Below are the code and all the weights of a small trained network. Each question names an input and a target symbol and asks about switching units off, where a switched-off unit gives its printed mean instead of its output.

import numpy as np


def w(rows, s, z=0):
    codes = np.array(rows[::2]) - 128.0
    scale = np.full(codes.shape[1], s)
    scale[-1] = z or s
    return codes * scale


def f(y):
    return y / 2 * (1 + np.tanh(0.7978845608 * (y + 0.044715 * y**3)))


def softmax(a):
    e = np.exp(a - a.max(-1, keepdims=True))
    return e / e.sum(-1, keepdims=True)


def log_softmax(a):
    a = a - a.max(-1, keepdims=True)
    return a - np.log(np.exp(a).sum(-1, keepdims=True))


def net(x, mask):
    ids = ['αζηλξπψ'.index(c) for c in x.split()]
    T = len(ids)
    res = E[ids] + P[:T]
    u = 0
    for l in range(3):
        q, k, v = (res @ M[l].T for M in (Q, K, V))
        z = softmax(np.where(np.tri(T) > 0, q @ k.T / 3**0.5, -1e9)) @ v
        res = res + np.where(mask[u], z, O[l][:, -1]) @ O[l][:, :-1]
        u += 1
        y = f(res @ A[l][:, :-1].T + A[l][:, -1])
        res = res + np.where(mask[u : u + 12], y, B[l][:, -1]) @ B[l][:, :-1]
        u += 12
    return log_softmax(res[-1] @ U[:, :-1].T + U[:, -1])


Q, K, V, O, A, B = {}, {}, {}, {}, {}, {}
E = w([
[246,147,137,123,114,198],'α',
[219,148,56,66,86,167],'ζ',
[231,148,68,185,45,198],'η',
[201,114,100,137,171,234],'λ',
[69,113,96,3,235,150],'ξ',
[132,197,147,20,225,116],'π',
[169,137,65,3,115,88],'ψ',
],0.015)
P = w([
[159,182,93,131,64,111],'0',
[127,109,131,147,215,66],'1',
[111,173,138,87,164,116],'2',
[133,99,253,79,113,104],'3',
[158,135,99,175,199,68],'4',
[115,193,116,104,133,146],'5',
[179,78,159,61,140,169],'6',
[81,106,86,179,168,159],'7',
[113,201,109,122,117,141],'8',
[189,114,173,80,51,194],'9',
],0.013)
Q[0] = w([
[220,183,146,86,212,220],'0.h0',
[254,127,161,149,242,191],'0.h0',
[140,40,141,111,57,147],'0.h0',
],0.0081)
K[0] = w([
[160,254,93,149,123,253],'0.h0',
[109,113,200,37,155,204],'0.h0',
[178,90,74,143,200,210],'0.h0',
],0.0082)
V[0] = w([
[108,108,113,128,95,252],'0.h0',
[157,125,117,133,104,136],'0.h0',
[131,93,114,144,154,106],'0.h0',
],0.013)
O[0] = w([
[54,102,254,167,124,30,254],'0.h0',
[151,160,91,116,138,4,194],'0.h0',
[196,52,39,203,121,43,61],'0.h0',
],0.008,0.0068)
A[0] = w([
[69,73,114,98,223,139,154],'0.n0',
[86,2,100,109,208,128,75],'0.n1',
[101,163,104,100,26,119,160],'0.n2',
[25,186,141,159,177,156,94],'0.n3',
[61,132,104,59,142,61,142],'0.n4',
[88,74,186,82,121,151,165],'0.n5',
[173,108,166,115,231,241,201],'0.n6',
[123,92,124,81,41,121,132],'0.n7',
[106,145,39,121,127,171,255],'0.n8',
[238,79,92,198,150,109,204],'0.n9',
[153,12,136,203,134,118,69],'0.n10',
[145,206,103,141,100,115,132],'0.n11',
],0.0088,0.0038)
B[0] = w([
[107,190,154,148,127,182,209],'0.n0',
[150,129,145,110,83,45,161],'0.n1',
[139,77,139,20,140,64,164],'0.n2',
[78,189,193,254,101,134,170],'0.n3',
[90,95,122,94,182,212,218],'0.n4',
[212,37,112,133,51,159,197],'0.n5',
[109,131,153,158,63,85,254],'0.n6',
[111,22,148,88,115,199,148],'0.n7',
[146,133,99,186,217,117,172],'0.n8',
[45,77,207,108,230,94,165],'0.n9',
[141,146,92,30,112,202,133],'0.n10',
[171,193,62,117,138,54,164],'0.n11',
],0.0073,0.0077)
Q[1] = w([
[166,122,112,230,224,94],'1.h0',
[198,42,175,129,183,254],'1.h0',
[143,24,135,142,155,209],'1.h0',
],0.0039)
K[1] = w([
[123,46,142,18,107,143],'1.h0',
[77,111,172,68,132,1],'1.h0',
[171,157,123,102,124,149],'1.h0',
],0.0065)
V[1] = w([
[128,189,183,204,254,137],'1.h0',
[72,51,85,196,174,221],'1.h0',
[180,185,142,124,92,27],'1.h0',
],0.0057)
O[1] = w([
[178,100,225,185,200,109,209],'1.h0',
[23,178,185,126,100,116,1],'1.h0',
[93,173,115,207,1,107,197],'1.h0',
],0.0072,0.0067)
A[1] = w([
[110,145,123,117,247,175,124],'1.n0',
[134,189,79,65,154,216,82],'1.n1',
[73,150,83,165,140,154,87],'1.n2',
[130,199,164,141,158,93,38],'1.n3',
[2,117,186,82,196,200,62],'1.n4',
[92,201,149,201,76,161,158],'1.n5',
[246,48,75,146,139,112,109],'1.n6',
[105,157,98,243,225,176,253],'1.n7',
[63,57,81,224,94,185,71],'1.n8',
[111,96,190,208,92,176,79],'1.n9',
[90,193,123,68,181,63,168],'1.n10',
[112,156,73,197,108,14,91],'1.n11',
],0.0081,0.0041)
B[1] = w([
[58,32,51,140,141,124,213],'1.n0',
[120,37,122,203,94,133,167],'1.n1',
[119,123,128,57,132,97,132],'1.n2',
[202,254,81,158,180,177,172],'1.n3',
[172,88,74,219,64,166,214],'1.n4',
[80,155,170,61,91,70,182],'1.n5',
[62,185,117,167,118,228,226],'1.n6',
[42,119,180,128,142,188,254],'1.n7',
[148,188,38,149,178,158,130],'1.n8',
[105,95,46,97,245,143,205],'1.n9',
[140,54,71,154,212,103,202],'1.n10',
[112,85,116,131,63,75,159],'1.n11',
],0.0068,0.0082)
Q[2] = w([
[146,65,72,139,139,80],'2.h0',
[228,82,62,98,206,47],'2.h0',
[206,59,214,96,79,254],'2.h0',
],0.007)
K[2] = w([
[140,67,1,44,218,139],'2.h0',
[241,85,135,27,126,59],'2.h0',
[197,101,37,215,18,144],'2.h0',
],0.0055)
V[2] = w([
[174,94,40,81,187,227],'2.h0',
[110,1,71,31,97,45],'2.h0',
[144,36,112,219,197,241],'2.h0',
],0.0069)
O[2] = w([
[180,194,38,18,192,152,192],'2.h0',
[44,155,106,161,74,86,126],'2.h0',
[129,3,176,199,147,63,250],'2.h0',
],0.012,0.014)
A[2] = w([
[209,136,121,98,110,72,139],'2.n0',
[95,71,113,125,151,116,162],'2.n1',
[79,155,132,138,172,91,90],'2.n2',
[129,112,130,115,95,81,58],'2.n3',
[148,144,102,162,105,72,41],'2.n4',
[143,150,90,167,181,119,117],'2.n5',
[170,151,137,114,150,78,101],'2.n6',
[88,122,113,201,117,162,2],'2.n7',
[172,145,132,146,149,141,114],'2.n8',
[156,160,86,203,129,85,104],'2.n9',
[67,127,143,184,81,116,204],'2.n10',
[170,153,7,130,115,131,170],'2.n11',
],0.013,0.0042)
B[2] = w([
[201,169,56,171,112,78,161],'2.n0',
[59,198,107,209,65,137,254],'2.n1',
[88,81,173,142,152,166,154],'2.n2',
[73,166,128,179,116,180,138],'2.n3',
[162,156,125,105,151,229,142],'2.n4',
[170,190,184,77,90,172,190],'2.n5',
[170,138,88,90,73,61,151],'2.n6',
[175,190,60,152,128,80,168],'2.n7',
[123,220,152,144,2,154,153],'2.n8',
[233,31,90,102,128,214,153],'2.n9',
[164,55,129,41,115,65,175],'2.n10',
[93,137,204,109,199,113,205],'2.n11',
],0.0075,0.025)
U = w([
[143,189,126,136,93,132,51],'α',
[150,152,113,96,191,82,89],'ζ',
[217,99,71,124,177,166,112],'η',
[142,81,205,80,156,129,254],'λ',
[133,152,97,159,156,99,80],'ξ',
[138,180,122,159,125,254,99],'π',
[76,170,106,113,161,169,198],'ψ',
],0.0081,0.005)

Each question gives the input, a string of symbols that net reads in full, and the target symbol t.
The units are the heads (3 rows each of Q, K, V and O) and the neurons (one row each of A and B). Each row of codes is followed by its name. A weight is (code - 128) times the scale printed after its matrix; where a second scale follows, it is the last column's (O, A, B and U).
mask holds one flag per unit, layer by layer, with each layer's heads first. A switched-off unit (its flag False) gives its mean, the last column of its rows in O or B, instead of its output. The means were averaged over made-up inputs and are rounded, as every weight is.
A unit's drop is (log p(t) with every unit on - log p(t) with that unit switched off) / (log p(t) with every unit on - log p(t) with every unit switched off).
The circuit of an input: a set's keep is (log p(t) with only the set's units on - log p(t) with every unit switched off) / (log p(t) with every unit on - log p(t) with every unit switched off). Starting from the 12 units with the biggest drops (on a tie, the unit counted first), units are removed one at a time, each time the one whose removal leaves the highest keep (on an exact tie, the one counted first), for as long as the keep stays at least 0.8.
units of the circuit, in order: the units of the circuit, biggest drop first
top k neurons: the k neurons with the biggest drops, biggest first
k most important neurons of layer l: the k neurons of layer l with the biggest drops, biggest first
input α η α η ξ α ζ λ, target λ: top 2 neurons => (1.n5; 0.n4)
input η λ α λ ζ η ζ, target α: top 2 neurons => (1.n11; 2.n10)
input ξ π λ ψ α η ζ λ ξ, target ξ: top 2 neurons => (1.n4; 2.n1)
input π η π ζ ξ π λ λ ξ ψ, target η: most important neuron of layer 0 => (0.n6)
input π η η π λ λ ψ, target η: units of the circuit, in order => (0.h0; 2.h0; 2.n0)
input π η λ α, target η: units of the circuit, in order => (0.h0; 2.h0; 2.n0)
input ξ λ ζ λ ψ λ η α ξ ψ, target ξ: 2 most important neurons of layer 0 => (0.n4; 0.n8)
input λ η λ ζ ψ λ, target λ: units of the circuit, in order => (0.h0; 2.h0)
input η ζ λ π λ, target π: top 2 neurons => (2.n1; 0.n8)
input ξ π ψ λ λ λ α ψ λ λ, target ξ: top 2 neurons => (2.n1; 0.n4)
input ψ λ π α ζ, target π: units of the circuit, in order => (1.n6; 0.h0)
input η ψ π λ λ η, target η: units of the circuit, in order => (2.n1; 2.n9)
input π λ ξ ζ, target η: units of the circuit, in order => (2.h0; 0.h0)
input λ λ λ α ψ ψ, target ψ: top neuron => (0.n4)
input ζ η λ λ, target ψ: top 2 neurons => (0.n9; 0.n2)
input ψ λ π ζ α π ξ, target ζ: top 3 neurons => (0.n9; 0.n6; 0.n1)
input λ η α, target α: 3 most important neurons of layer 1 => (1.n0; 1.n7; 1.n1)
input ψ ζ η α, target ζ: top 2 neurons => (1.n1; 0.n9)
input ξ ψ ψ π η ψ ζ, target ξ: top 2 neurons => (0.n9; 0.n4)
input π ξ π ξ ζ λ ξ α α, target α: 2 most important neurons of layer 1 => (1.n0; 1.n3)
input π ξ η η ξ α ζ, target η: top 2 neurons => (0.n8; 0.n9)
input ξ η ξ α η ξ λ ζ ψ λ, target ξ: top 3 neurons => (1.n4; 2.n1; 0.n4)
input η ζ α π ξ π ψ, target α: top 2 neurons => (1.n11; 2.n10)
input ξ π λ ζ ψ ψ, target ψ: 3 most important neurons of layer 1 => (1.n0; 1.n1; 1.n3)
input λ α η η, target λ: 2 most important neurons of layer 2 => (2.n1; 2.n10)
input ξ ξ ξ λ ζ η π λ η α, target ξ: most important neuron of layer 0 => (0.n5)
